Each row is followed by its class. Each block has new classes.
[2.188, -5.894, 1.152, 0.328, 1.917, -7.121, -1.473, -0.697, 3.053, -0.288, 1.925, 0.188, 3.374, 2.254, 1.169, 2.037, -0.715, -0.210, -4.005, -0.806, 1.435, -0.326, -6.483, 2.576, -1.865, 0.365, 2.203, -3.049, 0.498, 0.071]	(31)
[0.248, 0.292, 3.648, -4.835, 0.919, -8.622, 1.795, 1.170, 5.176, 0.304, 1.119, -1.012, -5.032, -0.848, -2.371, 4.616, 1.480, 0.121, -1.463, 0.096, 0.075, 0.844, 3.056, 0.903, 0.038, 0.262, 2.232, 0.689, 0.410, -0.248]	(25)
[0.195, 0.391, 4.170, 3.976, -0.703, -0.017, -0.415, -1.375, -0.303, -0.993, -0.295, -1.011, -0.144, 2.219, 0.819, -0.631, -0.315, 0.504, -2.088, -0.952, -0.167, 1.238, -0.030, -1.639, -1.963, 0.053, 1.939, -1.035, 0.516, 0.118]	(31)
[-0.383, -0.782, 2.299, -2.518, 0.479, -8.622, 0.586, -1.017, 3.213, 1.233, 0.250, -0.470, 5.069, -2.270, -1.829, 4.652, 1.057, 0.809, 1.881, 2.379, -0.450, 0.283, 0.984, 2.057, 1.231, -0.802, 1.115, -4.503, 2.374, -0.174]	(25)
[0.395, -1.684, 2.354, -3.395, 0.619, -4.856, -0.335, -0.857, 2.173, 2.068, 1.720, -1.041, -3.588, -2.592, -1.135, 1.754, 0.101, 0.361, 0.590, 1.318, 0.457, -0.054, 0.875, 0.224, -1.274, -0.187, 0.488, 2.067, -0.238, 0.204]	(29)
[0.823, 0.594, 1.788, -3.670, 1.380, -8.622, 1.894, -1.582, 4.333, -0.331, 1.534, -0.495, -7.738, 0.496, -1.164, 2.822, 1.975, 0.046, -3.835, -0.530, 0.373, 0.087, 1.648, 0.175, -2.510, 3.128, 2.107, 0.836, -0.355, 0.818]	(25)
[-0.342, -0.085, -0.757, 0.907, -0.194, -6.395, -1.530, 0.491, -0.286, -1.494, 0.487, 0.811, -2.024, 0.663, -0.659, 1.365, -0.233, 1.570, -4.303, 0.429, 0.261, 0.377, -0.736, 0.572, -4.370, 0.393, 0.413, -1.321, 1.120, 0.229]	(31)
[-0.005, 0.171, 1.243, 1.626, -0.363, 0.510, 0.519, -1.257, 0.970, -0.095, -0.109, -0.587, 1.706, 1.099, -0.148, -0.104, -1.178, -1.892, 0.039, -0.787, -0.496, 0.232, 0.549, 1.817, 0.434, -0.072, 1.317, 0.610, 2.016, -0.670]	(31)
[0.520, -1.873, 1.446, 1.161, 0.854, 1.332, -0.605, 1.052, 2.025, -0.774, -0.504, -0.805, 5.014, 0.694, 0.320, 2.047, -0.127, 0.862, -1.774, -0.741, -0.470, 0.584, -2.084, 1.338, 0.594, 1.039, 2.560, -1.511, 0.645, -0.153]	(31)
[1.161, -0.444, 2.948, -5.245, 0.666, -8.622, 1.422, 1.520, 5.647, 0.136, -0.204, -1.912, -4.326, 1.077, 0.154, 3.300, 1.295, 0.326, -1.611, -0.703, 1.522, 1.401, 0.927, -0.651, -2.146, 0.313, 2.549, 1.586, -0.561, 0.999]	(29)
[-0.023, -0.318, 0.156, 0.447, 0.032, 2.013, -0.892, 1.304, -0.722, -0.605, 0.989, -0.214, 1.021, 1.896, 1.200, -0.654, 0.613, 0.144, 0.850, 0.520, -0.827, 1.041, -0.410, -2.782, -1.987, 0.135, 0.308, -1.060, 1.381, -0.113]	(31)
[-0.221, -0.991, 2.357, 0.219, 0.083, -0.952, -0.626, 0.001, 2.590, 2.123, -0.981, 0.910, 4.851, 2.038, 0.704, 2.060, -1.049, 0.459, -2.725, 0.700, -0.079, 0.598, -1.527, 6.004, -0.215, -0.331, 1.798, 1.500, -1.604, 0.245]	(31)
[0.598, -1.194, 0.905, -3.111, -0.102, -8.622, 2.404, -0.456, 3.415, 0.872, 0.583, -1.351, -3.202, 0.562, -1.242, 3.630, -0.507, 0.147, -0.406, -0.040, 0.446, -2.428, 1.071, 1.223, 0.097, 1.423, 0.026, 2.291, -1.050, 1.519]	(29)
[-1.234, -1.080, -1.360, -2.190, 1.588, -6.476, 0.987, 0.922, 1.521, -1.237, -0.362, 0.549, -3.270, -0.310, -0.954, 3.105, -0.918, 0.698, -2.489, -0.438, 0.431, -0.025, 0.164, 0.348, -0.028, -0.269, 1.229, 1.229, -0.994, -0.954]	(29)
[-0.425, -2.263, -0.774, 2.092, -0.514, -0.193, 0.705, -0.210, 0.576, 0.942, -1.070, -0.768, 4.446, 0.771, 0.330, 3.039, -0.212, -0.794, -0.462, 0.864, -0.298, -2.234, -0.148, 0.033, 2.911, -4.912, 2.184, -0.293, -2.857, -1.761]	(25)
[0.249, 6.526, 1.910, -0.101, -0.548, -0.487, 0.180, 1.766, 0.809, 0.766, -0.886, 0.815, 2.261, 1.625, 1.176, 0.133, -0.153, 0.618, -1.074, -1.521, -0.011, 0.149, 2.170, -0.607, -1.573, 1.956, 1.310, 1.001, -0.633, 0.371]	(31)
[-0.274, -0.948, -1.307, 0.417, -0.575, -6.981, 0.531, -2.096, 1.265, -0.699, -0.499, -0.935, 1.180, -1.277, -1.185, 4.512, 2.605, 0.174, -0.301, 1.229, 0.601, 0.660, 1.370, 1.347, 1.826, 0.247, 0.982, -2.496, 0.420, 2.027]	(25)
[-0.539, -0.987, 1.817, 0.515, 1.063, -3.816, 0.518, -0.039, -0.068, -1.208, 0.966, 0.797, 2.130, 0.721, -1.194, 1.335, 1.079, -0.057, -0.165, -1.450, 0.080, 4.250, 1.639, 1.793, -1.157, -0.161, 0.946, -0.966, 1.420, 0.357]	(31)
[0.598, -1.658, 0.372, -1.456, -0.216, -8.622, 0.252, -1.005, 3.022, -0.465, -0.483, -1.090, -0.703, -0.125, -1.792, 5.270, 1.462, 0.800, 1.890, 1.036, 0.051, 1.737, 0.525, 1.719, 1.652, 0.126, 0.994, -0.198, -0.215, 0.307]	(25)
[1.241, -0.965, -0.459, -1.436, -1.370, -6.321, 0.349, 1.085, 1.585, 0.121, 1.542, -1.516, 1.923, 1.145, -2.840, 4.241, 0.055, -0.116, -2.014, 0.541, 0.522, 0.363, -0.618, 1.295, -1.006, -1.019, 0.524, -0.006, -3.464, -1.698]	(25)
[-0.749, -1.354, 0.253, 0.935, -0.666, 2.323, -0.249, -1.584, 1.302, 0.165, 0.590, 0.558, 3.977, 2.023, -0.832, -1.782, -0.454, -0.199, 0.710, -0.076, 0.470, -0.235, 0.423, 0.360, 0.873, 0.991, -0.084, -0.619, 0.992, -0.488]	(31)
[-0.122, -1.575, -0.016, 1.570, -0.584, -0.266, -1.821, -0.371, -0.554, 0.099, -0.306, 1.565, 1.372, 1.638, 0.227, 1.039, -1.312, 0.129, -0.939, 0.825, 0.164, 2.527, 1.837, 1.279, -0.359, 0.844, 1.302, -0.047, -0.378, 0.000]	(31)
[-1.192, -1.357, -0.887, 2.742, -1.506, 3.951, -2.469, 1.086, -0.619, -1.746, -0.384, 1.065, 5.163, 0.646, 0.634, 0.854, -0.381, -0.294, -1.657, 1.091, 0.656, 0.362, -0.183, 1.562, -0.581, -0.135, -0.043, -2.382, 0.588, 0.204]	(31)
[0.052, -1.284, 2.410, -2.698, -0.152, -2.808, 1.736, 4.751, 3.839, -1.333, 0.763, -0.044, -0.745, -0.295, -0.359, -1.149, -0.690, -1.577, -1.143, -0.525, 0.312, -0.844, -0.754, 1.296, 1.540, -0.473, 0.445, 2.826, -2.059, 0.480]	(29)
[1.356, 0.547, -0.663, -0.141, -0.551, -5.369, 1.606, -2.046, 3.215, -0.295, -0.212, -1.350, -0.452, -0.384, -1.529, 3.108, -1.015, -0.957, 0.607, 2.361, 0.436, -0.293, 1.803, 1.358, 0.912, 0.024, -1.195, 1.429, 1.036, -0.378]	(25)
